Each row was made from one walk, in order. Every step used is in the known rows, and no mark comes twice. Write each row's walk.
Each row is shifted at random along 4 fixed directions that mean nothing.
Known rows:
p v d e x n: [  8.1  22.9  -9.2 -24.8  17.1 -24.8   7.8   0.7   1.4  -4.2  -1.0   1.9
 -16.4  39.6 -19.2  -3.3   6.1  22.1 -29.0  -7.0  -1.5  -9.3  21.7  -1.4
 -29.8   1.6 -10.2 -21.5   5.6  25.5  -1.2 -29.3  19.5   8.8 -15.0 -12.4
  -4.4  -0.1   2.3   2.8  11.6 -15.8  -7.1]
x p v c q n y d: [ -2.8  21.4  -6.1 -22.6   3.1 -33.9  15.1  27.1   4.0 -14.8   6.8   7.7
 -31.0   2.2 -14.2   3.3  15.4  21.6  -3.7  10.0  16.6   5.2   6.2  -3.0
  -2.0  13.2  14.7 -16.8  10.0  -5.4 -19.4  -1.7  28.4   3.2   5.6  -2.2
  -5.5  20.1  -4.6  -1.7 -57.1  14.0  17.9]
v c q p e x: [ -5.8  35.3 -16.9  -9.7  -1.1 -29.4  19.5   8.2  -1.9 -46.9   9.0  11.4
  -6.8  51.9 -14.0  32.6   9.5  31.0   7.7  19.5  32.3   4.4  15.1 -11.4
 -33.4  14.7 -14.3 -30.2  -3.7   4.2 -19.0  -9.6  52.8  24.7   3.8 -23.4
  -4.0  19.7  23.0 -16.8  34.2  19.4 -20.2]
n c v q p e x: [ 11.9  17.9  -0.8  -1.4  21.5 -37.1  11.8  21.4  17.4  -3.5   9.0   6.8
 -21.3  18.7 -10.6  23.8  -4.5  11.4  -7.6  -4.0  -0.3   4.0   9.3 -11.3
 -17.6   0.4  12.7 -30.7  16.5  28.7   0.0 -14.5   9.5  -5.8  -1.0   0.2
   1.8   5.5  -4.8   3.9   7.9  -5.2 -13.8]
x v q n: [  7.0  26.7  -7.0   9.0  12.9 -32.0  12.3   7.8  -6.6 -23.0  14.1  -3.4
  10.3  12.0 -18.6 -15.1   8.7  13.3   1.2 -19.3   8.6 -19.1   3.6  -9.2
 -16.0  -6.7 -14.2 -20.7   4.6  17.5  -8.7 -16.3  33.8   8.1 -12.3  19.9
 -10.3   7.7   3.9 -15.3  -6.9 -10.7  -1.8]
c q p v d e x: [  8.8  29.3  -9.5  -1.4   6.0 -32.1  14.1  10.3  19.8 -20.8   8.0   7.9
 -19.3  43.5 -12.9   9.5   1.5  34.0 -16.5   6.1  10.8   1.0  19.3  -6.3
 -29.4   2.1  -7.7 -34.6   5.0  20.5  -9.3 -34.0  35.1   6.4 -18.9   7.7
  -9.4  15.1   9.5   3.4  31.3   4.3 -16.4]
x v c q n y d: [ -3.6  20.9 -13.5 -29.5   0.4 -17.7  -6.0  15.5 -16.7 -10.1 -12.2  -3.7
  -8.6  33.7 -16.0  25.0  27.5  41.8 -18.7   4.5  28.0 -23.6  22.2  11.8
 -32.3  -8.9   2.4  -7.0   2.7  -6.1 -24.1  -2.5  33.2  25.0  -6.6 -10.1
 -30.4  13.7  13.7  10.2 -37.4   9.4  26.6]
q p v d: [  4.2  11.1   4.3 -25.4  11.1 -29.7   8.2  19.3  23.7 -12.7   3.0 -12.1
   0.6  -3.3 -10.2  -6.0   5.3   1.5  22.8  -6.1  13.4  -6.2   2.8  -6.7
   2.8  -4.0   4.4  -4.7  11.3  -0.1 -27.8  -9.1  20.2  13.3  -4.7  -3.2
   1.8   4.1  -3.4 -17.9  -5.5   1.4   2.3]
c v p e x d: [ 10.5  13.9   4.1 -27.3   7.1 -28.4   2.0  26.7  16.2  -0.9  -7.4  -4.3
  -8.5  22.4 -11.6  23.6   2.7  11.4 -21.5   1.7  10.1  -4.8   9.0  -8.8
   0.4   0.7   6.0 -12.5  19.8  -6.1 -26.6 -15.0  22.2   6.2   6.4  20.2
  -1.6   5.8  -7.2   7.0 -17.3  -4.8  18.1]
e x d n: [ 15.5  15.2  15.3 -23.1  23.8 -18.0   2.4  14.5   9.7   4.9   5.6 -21.3
  38.5   0.6 -15.6  18.6   1.1 -17.7  19.2 -20.9   9.5 -11.7   1.5 -21.9
   6.1  -7.9  -7.1  16.8  14.3  -9.5 -13.8   6.7   6.8  26.1  26.6  19.6
   0.8  -7.9  -3.2  -7.1  -5.7 -26.3  15.0]
q p e x n: [  3.3  15.5  -2.1 -17.3  27.6 -33.7   6.8   8.7  13.7 -10.3   9.5   0.1
  -9.4  13.0 -19.0   4.6  -0.3  -1.1  -3.3  -7.3   2.6  -3.7  10.8  -2.3
  -8.9   2.0   6.8 -18.1   9.4  16.4  -6.5 -10.8   6.0  -3.6 -10.2  -2.7
   2.1  -1.0 -12.0  -6.8   1.6  -8.0   2.8]
e x d y c q p: [ 13.9   7.8   7.5 -24.4  24.8 -39.3   8.6  23.7  30.8   5.2  12.6  -2.9
 -22.3  10.9 -14.0  12.1  -0.9  20.8   0.1  -8.2   8.4   2.4   4.5 -17.3
   0.0  -1.3  15.3 -25.8  23.5   6.8  -9.7  -2.1   3.4 -16.1  -5.2  20.6
 -35.9  14.3 -15.3  20.8   2.6 -20.3  17.8]
d y n c q p v: [-10.6  34.5 -12.1  -9.3  12.9 -23.1  19.5   8.5  -1.8  -9.8  -4.4   2.6
  -4.3  29.8 -11.1  13.1   4.2  18.9 -17.4   3.9  19.6   9.6  15.5  -7.4
 -32.0  -2.1  -9.1 -19.0  -0.3  10.7 -19.6 -25.9  35.1  19.0 -10.4 -11.0
  -7.8  15.0   7.3  20.2  -3.3  -5.9   7.2]
n y c v d e: [  7.8  16.9  -4.1 -22.4  21.7 -32.4   6.4  15.8  13.6  16.0  -9.0   2.9
 -19.4  23.9 -11.3  21.0  -4.1  34.8 -17.2 -12.2   3.9  -2.8  15.5 -11.0
 -22.1  -8.5   4.8 -27.7   8.8  24.3 -13.2 -14.8  16.2  -4.8   2.2 -28.8
 -20.6   4.7  -5.2  32.4 -27.6 -22.9  12.0]
y d e p: [ -0.3  27.5   2.8 -34.6  15.8 -31.9  15.3  16.0  26.4   6.9   1.7 -10.7
  -0.4  12.3 -18.3  21.4  -9.0  20.3   7.3  -5.4  19.4  14.8   6.1 -18.3
 -12.4  -0.5  -8.1  -3.2  12.4   1.9 -24.2 -22.1  18.9   6.6  11.7  -1.6
  -5.3   9.9  -9.2  17.1 -18.9 -21.3  16.0]
c q p v d e x n y: [  8.8  30.6  -9.9   6.1   6.8 -30.6  14.8  14.1   8.2 -21.0  12.0  14.5
 -23.3  43.0 -13.9  10.7   9.7  29.1 -22.6  12.3   5.2   2.9  20.5  -4.6
 -25.4   9.8   2.7 -31.2   0.5  13.6  -9.3 -23.3  34.2   3.1 -13.1   5.8
  -9.1  14.1   7.5   1.9   3.8  10.6  -4.9]
n y c q p v d e x: [  9.1  22.1   1.6   4.5  16.8 -30.1  21.7  19.1  12.3   3.9  15.2   6.7
   5.7  10.3 -13.9  24.2  -5.3   8.8  21.1  -2.8   6.2  12.3   4.9 -24.8
  -6.5   9.8  -4.4 -13.8   4.3  12.4  -4.5   0.8  24.0   4.5  23.9 -31.0
  18.9   4.2   1.3   7.6   2.7  -8.7  -2.1]
p e x n: [ -5.4  28.2  -3.9 -25.2  18.8 -40.1  19.5  20.6   7.5 -15.0  18.1   8.9
 -28.0  12.1 -19.7   1.1   5.6  14.7 -18.6  13.8  10.6  20.0  -1.0 -19.0
  -7.8  13.6   1.1 -25.9  16.0  -1.8 -17.4 -25.0  22.8  -4.1   8.4   4.4
   0.5  17.6 -12.6   6.5 -23.8  -0.8   4.2]
c q p v d y n: [ 14.7   9.5  11.4   4.2  16.7 -36.1  16.5  27.4  43.3  -1.9   8.9  -7.3
 -11.3  -6.6  -5.7  -4.6  -5.9  10.5   4.2 -14.4   3.8   6.3   3.2 -20.1
   8.0  -9.8   7.9 -14.1  20.5  10.5 -15.0 -13.1  11.3  -4.1  -5.5  28.9
  -1.6  12.8 -14.9  10.4  -3.2 -10.0  -1.2]
n q p e x d: [  3.5  24.3   2.3  -6.5  10.0 -33.9  18.2  27.1   6.8 -17.9  27.5   5.8
  -6.9   2.1 -15.6  13.3   4.4   3.7  12.2  11.8  11.9  13.0  -2.8 -18.6
  -6.7  17.6   7.8 -11.5   1.6  -1.1 -17.4  -2.7  30.9   7.3   5.7 -14.0
   1.1   7.9   2.0 -18.8 -10.0  10.9   1.1]
n c q p e x v d: [  9.2  26.9  -3.9   1.0  14.9 -24.4  10.5  11.0   0.3 -13.0   8.1   5.1
  13.3  20.8 -18.1  14.4   4.1   9.5   6.3  -2.0   8.8  -6.5  10.0  -7.3
 -19.1   7.1  -6.1  -7.5   1.6  14.2  -7.5  -1.2  26.9  16.7  13.9  -5.6
   8.7   1.8  10.6 -16.0  12.7  -1.6  -8.1]
d e p v: [-11.4  40.2  -6.1 -21.2   9.7 -35.4  24.8   6.4  14.8 -16.1   8.1   5.5
 -17.0  38.8 -14.7   3.3   2.3  20.2 -21.0  13.8  16.2  21.1  10.8 -16.7
 -24.8   8.9 -13.7 -23.7   5.4   8.5 -23.2 -47.6  38.7   8.1  -4.7 -26.9
  -5.3  11.3  -1.0   1.4  -2.1  -6.7  -7.0]
c q p e: [  2.9  27.6  -9.6  -3.7  11.0 -24.9   7.1   2.8  16.3 -19.8  -7.8  -1.1
  11.9  29.6 -16.1  10.8  -2.3  24.9 -15.4  -8.3  16.4 -14.1  19.3  -0.3
 -27.9 -11.7 -16.9 -17.2   1.2  16.9 -16.2 -23.8  37.8  20.7  -6.3   3.5
   1.4   4.0  11.5  -3.0  24.3  -3.4  -9.6]
y n q p e: [  0.4  17.9   0.7 -13.0  21.9 -38.7  13.6  30.6  14.6   3.6  17.0   0.5
 -32.8  -7.3  -9.8  10.6  -6.3  12.3 -20.2  -3.1   9.5  15.1   3.5 -15.8
 -13.5   0.2  16.7 -18.3  10.3  17.0 -12.2 -17.9   9.3  -5.1 -13.6 -13.1
 -10.2  12.9 -16.6  21.8 -35.7  -2.8   9.2]
n y c v: [  5.0  13.7   4.3 -24.0  24.0 -27.9   4.7  23.6  14.0  20.5 -12.7  -8.9
  11.4  -4.0 -10.0  26.0  -6.1  13.6   5.0 -17.7  12.7  -7.0   4.0 -15.2
  -2.5 -18.2   1.2  -4.1  17.2   4.4 -20.7  -2.5  16.1  11.1  25.9 -18.5
  -1.4   0.1  -5.8  26.9 -41.2 -24.5  21.4]
q n c v p e: [  2.0  16.7   4.9   6.6  19.3 -32.0  14.3  27.4  17.4  -9.7  19.6  -3.8
   3.9  -9.5  -9.1   8.3  -0.1 -15.1  22.6  -5.5   3.7   6.6  -2.5 -20.0
   4.3  -1.9  10.3  -3.1  11.7   2.8 -26.7   0.7  12.0   7.0   7.6  10.4
  16.5   3.7 -11.3 -13.4 -41.0   0.3   3.7]
x e p v q n y c: [ 12.4  13.9   2.9   7.6  34.5 -33.3   9.7   7.8   8.4  13.1   9.9   5.1
  -5.6  12.7 -24.7   6.8   0.3   0.6 -20.2 -24.4 -11.3  -9.7  15.0  -6.6
  -8.6   2.7   7.7  -9.9   8.7  34.0   8.8   1.9  -1.5 -15.8   2.1 -22.6
   5.2 -12.7 -16.4   3.1 -15.1 -24.6   7.2]
d y n q p e x v c: [ -1.1   5.8   9.3 -20.6  21.1 -27.8  10.2  25.2  12.7   6.3   5.8  -7.5
 -17.9   6.6  -8.7  28.8   9.8   1.5  -1.6   0.0   8.3  12.0   8.4 -15.8
  -4.9   0.1  18.8  -4.9  12.8   1.7  -7.4  -2.5  -0.5   0.7  -6.5 -22.9
 -11.5   5.1 -16.0  19.2 -13.4  -7.1  20.1]
p e x n q c v d y: [  9.9  -0.4   8.4 -17.3  25.4 -31.7   3.9  25.3  22.8   9.4   9.3  -2.1
 -30.7   8.0 -15.5  15.9   7.7   6.7 -17.7  -1.6  -7.7   6.1  11.0 -11.0
  -4.4  -0.6  23.1 -13.7  21.0  11.1  -4.5  -7.2  -8.2 -14.8  -7.8   0.1
  -3.4   0.2 -18.8  17.5  -6.7  -8.8  11.4]
q c v d: [ 12.3   1.4   5.1 -17.2  23.5 -31.0  -2.8  16.3  25.3   2.5  -1.8 -19.0
   3.1  -3.0 -12.4  -3.2  -4.0   9.8  16.8 -29.5   7.3 -19.4   6.6  -7.1
  -5.2 -25.9   3.6 -10.5  22.3  19.1 -23.4  -3.6   7.0  -1.3 -14.2  15.1
 -13.4  -0.2  -4.8   6.9   0.5 -23.4   5.8]
c q p v d y: [ 15.7  -4.5  16.8 -18.3  15.0 -27.5  -0.2  26.9  55.5   3.1 -10.9 -20.7
  -3.4  -3.7  -3.1   8.8   4.6  13.1   5.3 -15.5   5.4 -11.7  11.6  -9.1
   8.1 -26.0  16.2   1.0  25.3  -0.2 -21.3  -9.8   3.1   8.8  -5.9  22.0
 -13.3   2.5 -11.8   5.4   5.0  -7.3   7.1]
c q n y d e x: [  6.0  40.0 -10.5  20.2  11.4 -29.0  18.8  14.4   3.1 -14.0  19.2  10.6
  -0.3  30.7 -17.7  28.1  -3.5  28.9   2.8   3.8  11.2   8.4  13.5 -17.6
 -31.7   2.8 -14.6 -24.4  -3.7  13.1 -14.6 -19.1  40.6  11.6   4.5  24.1
  -4.3  16.6  11.3  16.3  -4.8   1.7  -3.5]
e p v d n q: [ 10.5  23.9  -4.0 -13.3  14.8 -23.3   8.5   8.2   8.6  -2.7  -6.5   1.4
 -14.2  39.0 -14.3  19.5  -0.1  17.5 -32.1  -1.6   0.9  -6.9  23.2  -2.8
 -30.4   5.6  -1.7 -12.1   0.2  26.1  -6.6 -27.3  22.6  18.1   2.7 -25.1
  -8.9  -7.6   4.7  -4.1  16.8  -7.2 -12.1]
e p v q n: [ 11.0  12.2   9.0   2.5  21.8 -40.2  17.0  23.5  32.1  -4.1  15.4  -2.6
 -19.3   0.6 -11.9   7.0  -5.2   0.0  -1.9  -8.8  -0.9   4.4   4.8 -18.2
   0.4   0.7   9.3 -14.7  19.1  18.8  -8.3 -17.7   9.7  -4.6   4.5   7.3
  -0.3   0.9 -16.7  -6.1   7.2  -6.5 -12.3]
c v q p e: [ 11.5  10.8   6.1  -3.9  10.4 -42.7  12.0  30.2  38.9  -8.9   6.1  -3.2
 -26.4   6.3  -5.4   6.5  -1.6  17.0 -11.8  -6.3   6.3   4.5   3.5 -14.6
   1.2  -9.7  14.3 -32.1  24.5  12.4 -16.6 -26.4  14.8 -12.9 -13.3  25.9
  -2.9  14.8 -14.8   9.0 -10.3  -1.3  -3.6]

Which walk is each row?
[ 14.3  10.2  10.4 -11.5  22.4 -23.7  10.9  15.0  24.8  15.6  11.8 -14.2
  18.0  -4.3 -19.1  24.1  -8.6  -7.5  29.9 -24.5   3.6   1.6   8.5 -16.7
   3.4  -3.2  -5.2  11.0  16.7  10.9   7.2   7.6  -5.8   6.7  14.3   6.5
  30.2  -3.5 -12.0   6.2  -5.3 -25.0   8.0]  y d e x p v c q n
[ -4.4  27.7 -10.7 -10.7  14.8 -28.6  12.2  15.6  -9.9 -10.6  15.1   9.3
 -14.9  24.8 -21.9  15.0   7.9  11.2 -25.0  12.3  10.7   8.5  10.0  -6.4
 -24.1   9.5  -2.3 -20.4   7.8   7.6  -9.2 -20.1  26.1   4.1  -3.2 -10.3
  13.3   7.9   2.6   8.8  -8.0   2.6   4.1]  p e x n q c v
[ 15.0   2.9   1.7 -16.7  22.2 -27.5  -3.4  16.1  22.1   1.0  -1.2  -3.7
 -22.6  26.9 -11.7  44.7   5.4  24.7   0.4 -13.4   2.5 -14.2  27.3  -3.4
 -20.3  -8.6  20.2 -12.8  10.5  21.0   2.5  11.2  -4.3   1.5  -5.1  -7.0
 -27.6   0.8  -6.2  12.4  -4.4  -6.8   6.8]  v c q n y d e x p
[ -1.9  22.9   0.9 -15.0  10.4 -29.6  13.0  17.9   9.4 -10.5  14.5   1.8
 -17.6  24.5 -13.1  26.1  16.2   4.9  -3.5  13.2   6.4  11.5  13.6 -14.5
 -14.2   8.4   9.0 -15.4   4.8  -0.7  -8.9 -22.6  18.4   5.4  -6.1 -13.3
  -5.8   7.2  -4.8   3.5 -11.8   7.7   9.5]  d e x p v q n y
[  6.7  -5.1   7.5 -23.9  28.0 -19.3 -10.2  18.1  19.2  26.2  -6.3 -13.9
 -15.7   6.7 -12.6  42.1   7.2   3.5   0.7 -15.2  -3.1 -14.2  27.4   4.9
 -16.9 -15.9  26.4  10.1   8.6  15.2  -9.7   9.6 -17.5   6.6  -5.4 -26.1
 -12.2 -14.3 -15.8  17.6 -28.1  -7.6  21.2]  q n y d e p v c
[  6.0  24.6   2.1  11.0  20.6 -32.0  14.4  17.7  16.4  -8.7  21.5   0.4
  -1.9  14.7 -11.4   9.8   0.0  -2.6  12.9  -4.7   2.7   5.6   7.8 -17.2
 -11.8   1.6   5.9  -9.2   2.6  14.3 -23.5  -8.9  13.4   2.3  -2.8   9.6
  -3.8   3.6  -6.6  -6.4 -29.4  -5.7  -1.8]  q n c v d e p
[ 12.7  16.2  -4.9 -13.4  16.0 -26.9   6.4  21.1  15.1   8.5   1.2  -9.4
 -14.9  14.5 -11.9  23.7  -9.9  20.2  -6.5 -17.6   3.2  -0.4  13.2  -7.7
 -23.2  -9.5   9.6 -18.2  12.8  26.8  -5.4 -12.2   6.0   3.5 -11.7  -0.6
  -4.9   5.0  -2.6  17.5 -17.1 -17.2  10.1]  y d n q c v p
[ -1.1  15.9   0.6 -19.8  16.0 -23.4   3.3  14.3   3.9   6.1   8.9  -8.4
   0.0  26.5 -14.8  34.8  16.2   9.1  -2.7   0.0  11.9  -1.4  16.0 -12.5
 -21.2  -6.4   3.4  -6.2   7.1   2.3  -4.7 -14.8   8.2   9.0  -7.8 -28.9
  -9.7   1.8  -3.4  17.9  -6.6  -7.7  19.5]  d e x v q n y c
[ 11.1   6.1   3.1 -27.0  21.5 -24.1  -1.3  23.1   4.2  25.5 -10.8  -0.7
  -2.8  11.8 -15.3  39.3  -1.1  10.4 -14.2  -9.8   3.6  -9.4  13.2  -7.2
  -5.3  -0.4  11.7  -6.5  13.1   7.2 -10.5   9.6   8.2   2.4  22.9 -26.8
   0.8  -6.3  -8.4  23.3 -23.9 -17.4  27.5]  n y c v p e x d
[  3.1  27.1 -16.5 -28.2  10.2 -26.4   7.3  14.1  -0.8   3.0  -0.1   3.8
 -17.3  48.8 -16.1  26.4   4.4  38.6 -35.9   2.6  20.1  -2.7  20.2  -5.7
 -35.7   0.7  -4.4 -26.8   5.4  15.7  -7.2 -25.4  23.8   5.6 -12.9 -26.8
 -13.8  13.9   6.9  32.6 -16.5 -14.4  15.6]  y c v d e x n q
[  8.9  15.9  -4.0 -21.8  24.3 -20.2  -2.6   9.3  11.8   8.3 -15.2  -4.2
 -17.5  42.6  -7.0  35.0   0.7   8.6 -40.7  -9.0  -6.3  -7.6  26.9  -1.0
 -31.5 -11.7  13.8 -19.4  12.2  29.6   1.4 -24.5  -5.3  13.2  -7.0 -18.7
  -6.1  -7.9  -4.9  13.6  -2.5 -15.7  -1.4]  d n c v p e x
[  2.7  14.3  -9.4 -18.8  12.6 -34.2   5.7  18.1  10.3 -22.9   8.3   5.3
 -38.2  33.5 -13.7  26.4  16.0  21.8 -22.8  10.6   8.7  -2.7  20.0  -0.2
 -29.8   6.1  23.4 -31.7   6.2  16.7  -4.3 -14.2  13.2  -1.5 -21.4 -15.2
 -21.4  10.3  -1.6  -4.5  16.3  15.9  -1.4]  v q p e x n c
[  9.5  16.0   3.9   5.8  25.5 -29.1  17.2   8.9   3.5   1.2  20.8   2.7
  12.9   1.3 -19.4   4.1  -3.9 -18.5  23.9 -14.0  -4.3   5.5   1.4 -15.8
   3.1  16.0  -0.6 -10.3   1.2  19.8   4.2   7.6   4.2  -4.7  13.7 -28.0
  33.1  -7.5 -11.1 -13.5   1.8 -14.5  -1.1]  q p e x v d n y c
[  9.4   4.2   6.9 -11.7  16.8 -29.1   4.5  24.0  31.1  -3.7   5.0  -9.9
 -12.6  10.6  -6.6  35.7   5.4  21.7  18.4 -11.6  10.1  -3.2  15.7 -16.7
 -11.6 -14.4  16.0  -5.0  13.4   7.7 -14.8  12.0   4.2   8.5   2.8  -8.7
 -18.9   6.6  -5.9   7.0 -17.1  -3.2   3.3]  v c q n y d e
[ 10.1  21.1   3.0 -11.3  14.4 -30.5  13.7  18.1   7.7  -4.7  11.5   2.0
 -12.9  12.3 -11.7 -11.2   5.0   1.5 -24.1  -9.0  -2.1   4.2   3.8 -15.1
  -2.8   8.9  12.7 -16.6  10.2   9.7 -17.3  -1.9  12.3  -2.1   2.2   1.3
  -5.4   4.6 -11.2 -12.5 -43.8 -14.6   9.5]  x d n c v p e
[  6.0  15.9   3.0  -6.7  27.0 -23.6   5.5   9.9   7.8  -1.4   6.1  -4.3
  20.6   7.2 -17.9  15.7  -1.2 -21.1   8.8 -11.6   2.6  -6.8   9.7  -2.8
  -1.6  -0.3   2.3   2.4   8.8  10.0  -5.2   1.4   3.3   9.2   6.9  -3.6
  29.9 -10.4  -6.9 -11.6  -5.0 -11.6   5.4]  q p e x n c v
[ -7.5  19.9   7.2 -12.0   9.5 -17.4  15.8  25.2   8.0  -0.5   0.2 -11.5
  17.7  11.3  -8.0  45.0  10.2 -13.1  11.2  10.0  23.3  18.3   6.5 -21.0
  -5.2   1.2   1.8   8.8   6.8 -18.5 -24.5  -7.5  18.7  23.4  13.9  -6.6
  18.2   8.3  -2.2  18.4  -4.8   2.1  21.4]  d y n c v q p e x
[ 12.8   9.3   9.8 -34.4  16.7 -28.4   2.1  29.8  24.8   5.0  -0.3  -6.6
 -23.0   6.9  -9.0  21.5  11.3   6.8 -13.0   3.4   3.9   0.6   9.6 -10.3
   2.4   0.7  23.0  -4.9  24.0  -2.7  -5.7 -12.3  -2.4   7.8  12.0  11.0
 -11.6   6.6 -12.0   7.9 -20.8  -1.2  12.9]  e x p v d n c q
[ 16.1  -2.7  12.8 -13.0  22.4 -32.0   5.7  30.1  30.7  -0.6   9.2  -5.3
 -13.2  -1.0 -10.4  36.9   3.4   5.2  21.3  -9.0   4.3   0.2   9.7 -15.2
   8.4  -0.2  26.5  -0.9  20.7   2.9  -3.4  27.6  -7.5  -1.7  19.0  -5.0
   1.9   2.4 -14.8  -1.7 -12.3  -1.7   6.7]  v c q p e x n y d
[ 13.8  25.1   5.0  -1.6  14.3 -35.0  21.4  18.5  17.7 -24.7  29.5   1.2
  -2.8  20.9 -13.8   8.6   3.1   4.7  26.0   2.0   2.8  12.2   2.3 -29.5
  -5.6  17.1   2.2 -13.8  -0.3   6.1 -14.1  -6.9  23.0   2.2   0.9   0.6
  -8.9   8.0  -1.1 -20.3   0.3  -3.4  -4.8]  v d e x n q p
[  8.6   9.6   4.5 -23.9  20.2 -21.6   1.0  20.2  12.3  13.2  -7.9  -4.6
 -13.0  17.8 -15.0  29.5  12.2  13.8 -24.8  -6.1   1.9  -6.7  23.5  -0.7
  -9.0  -4.2  20.3   8.3  13.0   1.2  -7.8   6.4  -0.2   7.5  12.1 -15.6
  -6.7  -3.7 -11.3  13.5 -45.3 -10.6  26.9]  x n y d e p v c q
[ -4.2  19.4  -1.7 -19.1  12.4 -27.6  13.9  13.1   8.3  -3.7   9.1   0.1
   4.8  16.3 -18.4  12.2   4.3  -1.3   4.8   4.2  19.0   8.5   5.3  -7.7
  -3.5  10.4  -2.3 -13.6   6.5  -3.4 -19.0  -6.1  20.6   0.3  -1.4 -12.2
  15.6   7.4  -5.1   4.8  -1.9  -5.7  17.3]  q p e x d y c v
[  0.3  38.8  -7.7  14.2  15.1 -33.8  21.5   8.5 -11.3 -19.5  18.1  17.5
  -9.4  32.4 -25.2   4.0  12.2  11.0 -20.9   5.8   3.0   4.6  11.1  -9.2
 -19.4  20.4  -3.8 -20.3  -4.5  14.6 -13.0 -14.9  37.3  -2.6   3.2  -9.2
   0.3   4.2   1.2 -11.2 -20.8   2.6   2.0]  x e p v q n y
